How the elements are linked:
jc: &>fr, §>tm, !>jq, ^>hp, %>mb
bg: &>pc, §>nb, !>qn, ^>dd, %>pm
fj: &>nb, §>zq, !>ng, ^>pp, %>bg
zd: &>gm, §>zg, !>dd, ^>pc, %>bc
zc: &>rp, §>tb, !>sl, ^>hq, %>dl
cm: &>bq, §>fl, !>fq, ^>dm, %>nm
rj: &>nz, §>dz, !>cr, ^>tm, %>qp
fq: &>tz, §>pm, !>ch, ^>cm, %>rh
hs: &>ct, §>gq, !>mq, ^>jf, %>hm
ns: &>dn, §>jt, !>cn, ^>tc, %>zq
ct: &>tn, §>gl, !>cc, ^>md, %>hh
mt: &>hq, §>jg, !>bf, ^>sl, %>dp
zl: &>mg, §>hj, !>nm, ^>zf, %>qz
mb: &>ns, §>fr, !>mm, ^>tr, %>gn
tm: &>bn, §>bl, !>rj, ^>fb, %>fr
rz: &>tb, §>sc, !>th, ^>jg, %>zc
ch: &>dm, §>td, !>cz, ^>fq, %>cg
ft: &>pp, §>jn, !>hd, ^>ng, %>rn
mc: &>mm, §>jq, !>fr, ^>ls, %>tc
dr: &>fd, §>bf, !>hq, ^>rp, %>gl
fc: &>sl, §>th, !>tb, ^>bf, %>mr
gt: &>gn, §>mb, !>tc, ^>dn, %>hd
fr: &>jt, §>bn, !>qp, ^>mc, %>ns
bh: &>bl, §>hm, !>mn, ^>qm, %>tm
ff: &>th, §>zf, !>sc, ^>gs, %>fc
zs: &>lt, §>cn, !>dn, ^>gn, %>ng
mg: &>ff, §>rh, !>cj, ^>ph, %>jg
bf: &>zc, §>rz, !>fc, ^>mt, %>fd
gl: &>jf, §>fd, !>lb, ^>mq, %>tn
qp: &>ls, §>nz, !>hp, ^>fr, %>cn
dl: &>mq, §>rp, !>gq, ^>lb, %>md
bn: &>hp, §>cr, !>nz, ^>jq, %>jt
dd: &>gp, §>gj, !>bg, ^>zd, %>fl
jn: &>lp, §>tc, !>gn, ^>lt, %>pp
pm: &>cz, §>pc, !>td, ^>fl, %>tz
tn: &>hn, §>jf, !>lz, ^>sj, %>qm
hj: &>rh, §>fq, !>bq, ^>sq, %>mg
hd: &>fj, §>gn, !>lp, ^>ft, %>zg
jf: &>md, §>dl, !>hs, ^>cc, %>hn
dp: &>lb, §>hq, !>fd, ^>gq, %>cc
mq: &>cc, §>dp, !>gl, ^>hs, %>sj
dm: &>hj, §>bc, !>cm, ^>tz, %>zl
rh: &>zf, §>tz, !>cg, ^>nm, %>ff
hc: &>rj, §>mn, !>bl, ^>sn, %>jq
lp: &>ng, §>zs, !>zq, ^>hd, %>gj
hm: &>hh, §>ct, !>sj, ^>hn, %>bl
tc: &>zs, §>mm, !>ns, ^>gt, %>lp
lt: &>hd, §>gt, !>jn, ^>zq, %>rc
tb: &>mt, §>qz, !>zt, ^>fc, %>rp
td: &>bc, §>zd, !>hb, ^>pm, %>dm
dn: &>jn, §>tr, !>gt, ^>zs, %>ft
sl: &>dr, §>zt, !>mt, ^>zc, %>gq
zq: &>ft, §>dn, !>lt, ^>lp, %>nb
gm: &>pm, §>bg, !>gp, ^>hb, %>fq
gj: &>qn, §>ng, !>nb, ^>zg, %>gp
zg: &>bg, §>fj, !>gj, ^>rn, %>gm
lz: &>hm, §>hs, !>md, ^>tn, %>bh
bq: &>cg, §>ch, !>tz, ^>hj, %>cj
zf: &>ph, §>sq, !>zl, ^>cj, %>th
gq: &>gl, §>dr, !>dp, ^>dl, %>ct
nm: &>cj, §>bq, !>rh, ^>zl, %>gs
hh: &>qm, §>tn, !>hr, ^>mn, %>cr
ls: &>mb, §>jc, !>mc, ^>jt, %>gt
qn: &>zd, §>rc, !>rn, ^>bg, %>td
dz: &>sn, §>hr, !>qm, ^>bl, %>nz
jq: &>qp, §>rj, !>bn, ^>jc, %>mm
bl: &>cr, §>hh, !>dz, ^>hc, %>bn
rp: &>dp, §>mt, !>dr, ^>mr, %>mq
gs: &>rz, §>cj, !>ff, ^>qz, %>bf
rn: &>dd, §>pp, !>zg, ^>qn, %>hb
zt: &>bf, §>gs, !>jg, ^>tb, %>dr
nz: &>jc, §>sn, !>fb, ^>bn, %>ls
mr: &>gq, §>sl, !>rp, ^>fd, %>hs
sj: &>hr, §>cc, !>tn, ^>hm, %>dz
qz: &>jg, §>mg, !>gs, ^>th, %>mt
jt: &>tr, §>hp, !>ls, ^>mm, %>dn
ph: &>gs, §>nm, !>mg, ^>sc, %>zt
bc: &>fq, §>gm, !>fl, ^>cz, %>hj
fd: &>dl, §>zc, !>mr, ^>dp, %>jf
tz: &>sq, §>cz, !>dm, ^>bq, %>zf
nb: &>rn, §>ft, !>rc, ^>gj, %>pc
gn: &>zq, §>ns, !>zs, ^>jn, %>fj
pp: &>gj, §>lp, !>fj, ^>rc, %>dd
th: &>zt, §>ph, !>qz, ^>rz, %>sl
qm: &>hc, §>hn, !>bh, ^>dz, %>fb
mn: &>dz, §>sj, !>hh, ^>bh, %>rj
sq: &>nm, §>cm, !>hj, ^>cg, %>ph
md: &>sj, §>mq, !>ct, ^>lz, %>mn
cr: &>fb, §>qm, !>sn, ^>rj, %>hp
cn: &>gt, §>ls, !>tr, ^>ns, %>lt
rc: &>zg, §>hd, !>pp, ^>nb, %>zd
hq: &>mr, §>fc, !>zc, ^>dr, %>lb
sn: &>tm, §>bh, !>hc, ^>cr, %>jc
cg: &>zl, §>dm, !>sq, ^>rh, %>sc
hb: &>fl, §>dd, !>gm, ^>td, %>cm
hr: &>bh, §>lz, !>hn, ^>hh, %>sn
fl: &>ch, §>gp, !>pm, ^>bc, %>bq
cc: &>lz, §>lb, !>jf, ^>ct, %>hr
tr: &>tc, §>mc, !>mb, ^>cn, %>jn
hp: &>mc, §>fb, !>jc, ^>qp, %>tr
mm: &>cn, §>qp, !>jt, ^>mb, %>zs
cz: &>cm, §>hb, !>bc, ^>ch, %>sq
lb: &>hs, §>mr, !>dl, ^>gl, %>lz
pc: &>hb, §>rn, !>zd, ^>gp, %>cz
jg: &>fc, §>ff, !>rz, ^>zt, %>hq
fb: &>jq, §>hc, !>tm, ^>nz, %>mc
gp: &>td, §>qn, !>pc, ^>gm, %>ch
cj: &>sc, §>cg, !>zf, ^>mg, %>rz
sc: &>qz, §>zl, !>ph, ^>ff, %>tb
ng: &>rc, §>lt, !>ft, ^>fj, %>qn
hn: &>mn, §>md, !>hm, ^>hr, %>hc

The rows follow the links: the fewer symbols apart two elements are, the more alike their rows tend to be.

Name the element of each row.
[16, 59, 65, 18, 15, 10, 4, -58, -22, 64, 60, -15, -35, 6, -9, -22, 5, 3, 100, 60, 10, -48, -58, -35, -53, 21, 34, -123, -22, 43, -27, 32, -13, 5, 26, 5, 14, -29, 8, 1, -28, -67, 46, -87, 35]: gn
[-31, -58, -56, 15, -68, 103, 22, 32, 6, -34, 70, 10, 33, -10, -26, -22, 7, -4, -49, -35, -6, 94, 2, -71, 48, 8, 3, 104, -54, -35, 44, -27, 22, -30, 16, -36, 14, -65, 9, 39, 50, 6, -1, -3, -42]: sq
[-13, -57, -53, 39, 41, -19, 17, 59, -5, -16, -24, -19, 61, 10, -35, 50, -27, -36, -34, -7, 28, 31, 27, 20, 18, 38, -10, 89, -70, -66, 1, -39, 62, 48, 6, 6, -19, -57, 11, -127, 78, 40, -26, 34, -32]: jg
[5, 135, 9, 27, 5, -54, 23, 11, -20, 16, -15, -5, -20, 44, -31, -69, 3, 15, 13, 12, -16, -38, 4, 22, -25, -57, -4, -69, 74, 71, -16, 38, -11, -11, -12, 1, 52, 81, 7, -7, -60, -33, 38, -91, 70]: fr
[18, 7, -2, -14, 47, 118, -9, -79, -13, 25, 38, -5, -19, -10, 31, -30, 30, 20, 62, 18, -75, 38, 12, -54, -26, 67, 9, 36, 0, 19, 58, 32, -60, 13, 29, 44, -1, -36, -18, 112, 69, -40, 43, 6, 23]: dd
[-33, -59, -61, 17, -64, 100, 24, 37, 10, -39, 62, 7, 44, -3, -34, -21, -1, -5, -52, -44, -11, 96, 9, -68, 41, 9, 1, 109, -48, -36, 47, -31, 21, -26, 11, -35, 13, -59, 11, 31, 59, 9, -1, -8, -34]: cg
[-35, -46, -76, 43, -16, 66, 31, 52, -1, -37, 18, -11, 68, 17, -51, -8, -8, -9, -60, -48, -22, 90, 29, -38, 30, 14, -10, 138, -28, -35, 54, -30, 34, 0, 0, -10, 12, -44, 5, -33, 81, 23, -3, -2, -19]: cj
[1, 121, 8, 21, -20, -62, 20, 21, -10, 5, -17, -3, -18, 43, -31, -69, 1, 18, -7, -1, -10, -35, 1, 24, -16, -73, -4, -68, 82, 69, -18, 37, -7, -29, -21, -11, 48, 90, 7, 3, -78, -28, 27, -88, 60]: hp
[27, 9, -21, -21, 46, 119, -14, -59, -24, 15, 43, 7, -26, -17, 46, -29, 41, 4, 54, 32, -57, 39, 18, -52, -2, 79, 9, 44, -36, 1, 44, 19, -46, 21, 42, 32, -1, -46, -12, 113, 80, -37, 32, 31, 8]: gp
[24, 100, 42, 26, 33, -19, 9, -39, -30, 59, 41, -15, -32, 17, -14, -36, 6, -3, 92, 69, 4, -53, -38, -18, -47, 16, 30, -114, -19, 46, -34, 35, -5, 20, 25, 12, 26, -7, 11, -15, -22, -66, 48, -89, 52]: gt
[25, -3, -36, -21, 14, 118, -13, -23, -22, 5, 63, 24, -21, -28, 46, -32, 44, -19, 40, 31, -29, 46, 13, -61, 30, 75, 15, 49, -82, -22, 25, 2, -23, 17, 52, 8, 6, -65, 2, 110, 73, -30, 18, 42, -18]: pm
[13, -18, 2, -39, 44, -102, -32, 18, 14, -28, -116, 7, -6, -1, 46, 46, -11, 6, -48, -20, 4, -45, 46, 101, 8, -26, -35, 6, 74, -12, -16, -3, -15, 18, -36, 25, -31, 82, -16, -22, -33, 58, -47, 91, -3]: md
[30, 47, 6, -50, -19, -111, -27, 44, 4, -20, -61, 44, -47, -16, 56, -4, 15, -15, -28, 17, 46, -70, 11, 78, 42, -55, -16, -70, 19, -7, -73, -2, 3, -4, -6, -26, 5, 79, 10, 20, -92, 25, -41, 54, -9]: bh
[35, 40, -1, -49, 2, -116, -33, 41, 1, -21, -80, 38, -45, -12, 62, 6, 16, -16, -27, 17, 37, -71, 24, 89, 38, -38, -21, -51, 21, -7, -64, -1, 1, 8, -10, -12, -3, 82, 4, 10, -77, 32, -45, 74, -8]: hh
[7, 36, 75, 13, 0, 28, 1, -74, -9, 62, 69, -16, -35, -3, -11, -15, -3, 12, 97, 52, 3, -37, -63, -49, -54, 21, 40, -118, -17, 43, -15, 28, -20, -6, 22, 5, 6, -38, 3, 16, -28, -64, 47, -86, 27]: lt
[7, 66, 19, -28, -71, -93, -5, 41, 6, -15, -17, 35, -42, 3, 16, -34, 9, 4, -32, -1, 39, -59, -14, 41, 31, -89, -4, -87, 45, 29, -60, 5, 3, -42, -17, -50, 27, 89, 15, 30, -120, 2, -20, -17, 6]: cr
[35, 29, -3, -50, 22, -115, -34, 34, -1, -24, -93, 32, -37, -11, 64, 16, 13, -14, -31, 10, 29, -64, 35, 97, 27, -34, -27, -33, 33, -12, -53, 1, 0, 14, -15, 1, -10, 86, 0, 2, -59, 38, -45, 85, -5]: hn
[11, 62, 18, -33, -67, -96, -13, 42, 5, -18, -22, 38, -42, -4, 23, -29, 8, 2, -33, 4, 44, -60, -13, 45, 34, -84, -6, -88, 36, 23, -64, 2, 7, -37, -15, -47, 23, 83, 15, 29, -120, 7, -21, -8, 1]: sn
[-40, -53, -65, 30, -50, 88, 31, 43, 8, -37, 47, -3, 53, 7, -46, -14, -3, 0, -62, -50, -20, 96, 16, -60, 38, 5, -4, 127, -38, -33, 53, -30, 26, -19, 1, -27, 15, -50, 8, 6, 68, 13, -2, -10, -28]: nm
[17, 142, 9, 30, 21, -54, 22, 4, -26, 27, -9, -11, -22, 45, -29, -68, 6, 7, 34, 26, -18, -40, 5, 17, -31, -38, -1, -72, 58, 68, -18, 43, -11, 2, -3, 11, 49, 71, 10, -13, -44, -43, 45, -95, 77]: ls
[-29, -127, 28, -5, -15, -62, -10, 11, 39, -22, -45, -16, 39, -16, -16, 99, -48, 5, -50, -46, 48, -8, -18, 37, -5, -17, -11, 11, 10, -47, -8, -41, 33, -3, -40, -7, -54, -14, -7, -100, -16, 59, -55, 50, -54]: mr

Each walk starts at a row. The symbols on each line, taken left to right, move it on to the next element.
Each answer is a row, close to the row of the element it stands for.
---
[-4, 7, 75, 9, -7, 58, 0, -93, 2, 57, 75, -22, -32, -7, -9, -9, -4, 31, 89, 30, -14, -20, -65, -64, -59, 23, 36, -97, 5, 50, 10, 28, -36, -19, 14, 10, -2, -40, -6, 44, -21, -60, 49, -81, 21]
§ § & % & ! [-9, -10, 72, -1, -5, 88, 0, -104, 7, 48, 68, -20, -24, -7, -5, -9, 1, 43, 75, 11, -40, -1, -53, -71, -63, 25, 29, -63, 24, 48, 37, 33, -50, -23, 8, 22, -4, -36, -17, 67, 2, -53, 48, -66, 27]
^ % ! % ! % § [16, -14, -40, -18, -12, 115, -7, -12, -18, -1, 72, 27, -17, -34, 38, -33, 44, -24, 30, 25, -17, 50, 6, -66, 39, 64, 14, 59, -95, -31, 20, -10, -13, 9, 55, -10, 6, -74, 6, 104, 67, -25, 8, 40, -33]
---
[-5, 100, 16, 3, -52, -71, 12, 28, -2, -6, -16, 8, -26, 29, -19, -58, 4, 17, -24, -11, 10, -40, -6, 25, 1, -90, -8, -73, 78, 58, -31, 26, -3, -45, -25, -31, 41, 92, 10, 19, -101, -13, 12, -73, 44]
& % ^ § % ^ [24, 89, 48, 26, 27, -6, 8, -45, -26, 62, 48, -14, -34, 13, -10, -32, 6, -3, 96, 70, 5, -52, -49, -24, -50, 16, 31, -118, -23, 42, -35, 33, -9, 14, 28, 12, 20, -15, 8, -15, -25, -63, 48, -86, 42]
^ ^ & § ^ & & ! [1, 18, 78, 10, -6, 45, 3, -86, -3, 58, 79, -20, -29, -4, -10, -7, -2, 23, 91, 35, -8, -25, -68, -58, -59, 21, 38, -105, -6, 47, -1, 30, -35, -14, 17, 8, 1, -43, -2, 34, -22, -62, 50, -85, 20]
---
[-29, -44, -79, 47, 5, 45, 30, 57, -1, -35, 2, -18, 69, 19, -51, 0, -18, -16, -57, -38, -16, 83, 41, -21, 23, 20, -14, 140, -32, -43, 46, -27, 42, 14, -1, 0, 8, -42, 5, -59, 89, 26, -5, 0, -15]
§ § & % [-29, -39, -80, 48, 16, 38, 29, 58, -5, -30, -3, -20, 69, 23, -52, 7, -13, -20, -51, -35, -13, 77, 44, -14, 23, 26, -11, 138, -36, -44, 38, -27, 43, 19, -3, 4, 4, -45, 2, -73, 93, 28, -9, 6, -16]
§ & ^ ^ § § % [-31, -43, -81, 42, -5, 56, 31, 55, 1, -38, 11, -14, 67, 21, -55, -6, -11, -13, -60, -44, -20, 90, 38, -28, 29, 18, -11, 141, -31, -36, 52, -27, 38, 6, -2, -4, 11, -43, 2, -47, 86, 25, -2, -4, -18]
---
[28, 8, -25, -19, 36, 116, -15, -48, -23, 13, 49, 8, -24, -22, 48, -30, 45, -5, 53, 30, -52, 45, 19, -53, 5, 81, 12, 50, -51, -6, 37, 14, -39, 21, 44, 27, 4, -51, -9, 112, 83, -38, 27, 35, 2]
% & ^ ^ ! ^ & [-36, -60, -63, 21, -55, 95, 28, 42, 7, -39, 57, 1, 50, 1, -41, -18, 1, -3, -55, -46, -14, 96, 11, -65, 39, 5, -4, 117, -43, -32, 48, -29, 27, -24, 6, -32, 12, -57, 7, 18, 64, 13, -2, -6, -32]
% & % ! & [-23, -121, 15, 6, -6, -54, -3, 26, 30, -11, -31, -12, 45, -16, -19, 96, -46, -14, -39, -27, 59, -4, -18, 30, 3, 3, -4, 19, -33, -59, -18, -49, 50, 12, -23, -9, -49, -43, -1, -120, 6, 57, -50, 47, -62]
---
[3, -34, -45, -13, -44, 118, 2, 9, -8, -15, 81, 28, -2, -31, 21, -28, 34, -19, 3, 10, -3, 64, -5, -75, 52, 45, 15, 63, -97, -36, 20, -21, 2, -9, 46, -29, 8, -77, 12, 91, 56, -15, 4, 26, -44]
% § § § & & ^ ^ [-6, -43, -46, -13, -53, 115, 3, 11, -2, -19, 83, 27, 3, -35, 15, -24, 30, -19, -5, 0, -3, 68, -8, -77, 52, 36, 15, 68, -95, -40, 23, -23, 7, -16, 44, -36, 6, -78, 12, 84, 52, -12, -1, 22, -45]
! ! § & § % & [-19, -50, -48, -5, -65, 112, 12, 20, 4, -26, 84, 24, 17, -28, -3, -24, 22, -13, -29, -18, -4, 79, -9, -77, 52, 26, 12, 80, -82, -39, 31, -32, 14, -23, 28, -41, 12, -72, 10, 69, 51, -4, 0, 12, -46]
---
[-12, -83, -29, 25, 27, -34, 7, 50, 3, -15, -25, -15, 54, -5, -25, 67, -34, -38, -29, -5, 48, 14, 8, 24, 17, 32, -4, 58, -69, -71, -17, -46, 63, 39, 1, 0, -33, -56, 9, -135, 48, 46, -37, 42, -50]
% ! ^ % § ! ^ ! [-32, -126, 32, -13, -12, -61, -12, 7, 43, -24, -62, -15, 38, -12, -7, 96, -47, 14, -61, -55, 38, -13, -11, 47, -7, -28, -15, 17, 39, -37, 2, -36, 21, -8, -47, -1, -57, 3, -12, -86, -22, 66, -53, 55, -45]
& ^ % ^ [29, 14, -3, -47, 35, -113, -36, 28, 3, -20, -108, 25, -28, -6, 57, 29, 8, -7, -33, 0, 18, -53, 45, 102, 20, -27, -30, -14, 50, -12, -40, -3, -7, 16, -21, 12, -20, 87, -6, -9, -45, 47, -46, 95, -3]
---
[-2, 109, 13, 8, -45, -65, 13, 24, -1, -3, -12, 6, -23, 33, -24, -62, 3, 23, -21, -10, 0, -37, -5, 23, -5, -86, -6, -70, 84, 64, -26, 26, -6, -36, -28, -27, 46, 94, 7, 15, -92, -19, 20, -77, 51]
! % & & & & ! [13, 50, 69, 15, 10, 16, 1, -66, -14, 65, 64, -15, -35, 0, -9, -20, 2, 4, 99, 56, 4, -42, -61, -45, -52, 19, 37, -118, -21, 46, -21, 30, -18, -1, 25, 9, 8, -33, 4, 9, -24, -64, 47, -88, 32]
§ & & % % [21, 6, -9, -18, 49, 119, -10, -76, -17, 23, 38, -3, -22, -13, 38, -29, 34, 11, 61, 20, -71, 39, 16, -54, -18, 71, 11, 36, -14, 16, 57, 30, -56, 12, 31, 40, -1, -37, -17, 110, 76, -41, 39, 17, 20]
